Below is a small trained network, with its code and all its weights. Each question gives an input and a class and asks what happens when units are switched off, that is, made to give their printed mean instead of their output.

import numpy as np


def w(rows, s, z=0):
    codes = np.array(rows[::2]) - 128.0
    scale = np.full(codes.shape[1], s)
    scale[-1] = z or s
    return codes * scale


def norm(h):
    return h / np.sqrt((h * h).mean(-1, keepdims=True) + 1e-5)


def f(y):
    return y / 2 * (1 + np.tanh(0.7978845608 * (y + 0.044715 * y**3)))


def log_softmax(a):
    a = a - a.max(-1, keepdims=True)
    return a - np.log(np.exp(a).sum(-1, keepdims=True))


def net(x, mask):
    res = np.array(x, float).reshape(1, 7) / 4 @ E
    u = 0
    for l in range(3):
        y = f(norm(res) @ A[l][:, :-1].T + A[l][:, -1])
        res = res + np.where(mask[u : u + 6], y, B[l][:, -1]) @ B[l][:, :-1]
        u += 6
    return log_softmax(norm(res)[-1] @ U[:, :-1].T + U[:, -1])


A, B = {}, {}
E = w([
[207,135,140,115,255,164],'x0',
[145,155,84,138,128,128],'x1',
[86,59,86,56,183,109],'x2',
[115,177,85,145,219,69],'x3',
[218,44,182,92,88,76],'x4',
[139,97,115,154,162,76],'x5',
[194,152,138,77,98,105],'x6',
],0.0089)
A[0] = w([
[100,104,25,75,100,1,2],'0.n1',
[162,102,197,58,74,90,116],'0.n2',
[140,83,67,173,142,157,102],'0.n3',
[11,135,88,22,207,193,33],'0.n4',
[96,253,97,133,227,42,107],'0.n5',
[239,244,156,136,197,102,83],'0.n6',
],0.0078,0.0043)
B[0] = w([
[180,116,33,101,105,51,167],'0.n1',
[112,80,169,125,114,128,224],'0.n2',
[146,125,158,167,148,122,132],'0.n3',
[53,62,93,52,146,197,207],'0.n4',
[103,122,184,43,177,2,253],'0.n5',
[154,202,133,73,173,153,233],'0.n6',
],0.013,0.0044)
A[1] = w([
[112,187,137,186,98,114,145],'1.n1',
[163,80,149,135,100,108,124],'1.n2',
[247,149,125,130,118,184,2],'1.n3',
[111,100,94,183,187,97,73],'1.n4',
[51,97,142,117,128,64,134],'1.n5',
[162,66,164,104,52,154,24],'1.n6',
],0.013,0.0032)
B[1] = w([
[69,180,136,144,112,112,167],'1.n1',
[101,123,169,105,99,107,203],'1.n2',
[199,115,121,88,114,248,191],'1.n3',
[175,114,113,169,167,127,150],'1.n4',
[187,139,118,151,134,206,240],'1.n5',
[120,117,202,120,161,79,255],'1.n6',
],0.016,0.0055)
A[2] = w([
[105,166,139,98,34,138,131],'2.n1',
[155,57,130,57,196,118,125],'2.n2',
[148,83,6,145,67,47,100],'2.n3',
[30,52,37,80,158,206,4],'2.n4',
[90,109,60,155,215,167,119],'2.n5',
[144,50,167,111,71,114,87],'2.n6',
],0.012,0.0029)
B[2] = w([
[88,131,147,234,153,153,171],'2.n1',
[80,184,91,211,55,165,254],'2.n2',
[183,180,17,150,33,143,156],'2.n3',
[15,61,120,20,132,159,209],'2.n4',
[163,1,144,157,124,76,193],'2.n5',
[195,108,148,50,139,10,206],'2.n6',
],0.012,0.0083)
U = w([
[122,221,137,87,202,67,101],'0',
[144,77,110,208,179,112,5],'1',
[205,157,157,91,123,233,84],'2',
[148,97,247,91,72,45,146],'3',
[42,177,166,218,79,155,111],'4',
[31,53,113,83,147,150,234],'5',
[170,138,38,125,55,77,64],'6',
],0.015,0.0032)

Each question gives the input, the list of numbers given to net, and the class t.
The units are the neurons (one row each of A and B). Each row of codes is followed by its name. A weight is (code - 128) times the scale printed after its matrix; where a second scale follows, it is the last column's (A, B and U).
mask holds one flag per neuron, layer by layer. A switched-off neuron (its flag False) gives its mean, the last column of its row in B, instead of its output. The means were averaged over made-up inputs and are rounded, as every weight is.
A unit's drop is (log p(t) with every unit on - log p(t) with that unit switched off) / (log p(t) with every unit on - log p(t) with every unit switched off).
The circuit of an input: a set's keep is (log p(t) with only the set's units on - log p(t) with every unit switched off) / (log p(t) with every unit on - log p(t) with every unit switched off). Starting from the 12 units with the biggest drops (on a tie, the unit counted first), units are removed one at a time, each time the one whose removal leaves the highest keep (on an exact tie, the one counted first), for as long as the keep stays at least 0.8.
circuit, biggest first: the units of the circuit, biggest drop first
top k neurons: the k neurons with the biggest drops, biggest first
k most important neurons of layer l: the k neurons of layer l with the biggest drops, biggest first
drop of u: that unit's drop, to one decimal
input [-4,1,7,3,-1,1,2], class 6: circuit, biggest first	0.n1
input [-2,8,0,-8,-1,5,-3], class 3: top 3 neurons	1.n6, 2.n2, 0.n6
input [-8,5,3,-1,5,4,-4], class 6: circuit, biggest first	0.n1, 2.n3
input [-3,5,-5,6,7,2,2], class 6: circuit, biggest first	1.n6, 2.n3
input [-1,2,3,3,4,-1,-7], class 1: 2 most important neurons of layer 1	1.n4, 1.n5
input [1,1,-8,1,6,-6,-2], class 2: top 3 neurons	1.n3, 0.n5, 0.n6
input [2,6,7,-8,3,-3,-4], class 3: top 3 neurons	1.n6, 2.n6, 0.n6
input [-6,0,8,0,6,8,5], class 6: circuit, biggest first	0.n1, 2.n3
input [-4,-5,-3,5,-7,2,4], class 0: circuit, biggest first	0.n5, 1.n5
input [-7,7,-6,-1,-2,8,8], class 4: top 2 neurons	1.n1, 2.n1
input [1,4,-5,2,-2,4,-8], class 1: top 2 neurons	1.n4, 2.n5
input [-6,-3,-3,7,4,1,-8], class 1: top 4 neurons	1.n5, 1.n4, 2.n2, 2.n6
input [8,0,-4,-6,5,-1,7], class 2: 2 most important neurons of layer 0	0.n6, 0.n5
input [5,-3,0,0,-8,-2,3], class 5: circuit, biggest first	0.n4
input [4,-6,4,7,7,4,-2], class 1: drop of 2.n2	0.1
input [-4,-1,-4,4,1,6,4], class 6: drop of 0.n3	0.0
input [-5,-6,-2,5,-6,4,-7], class 1: drop of 1.n5	0.4
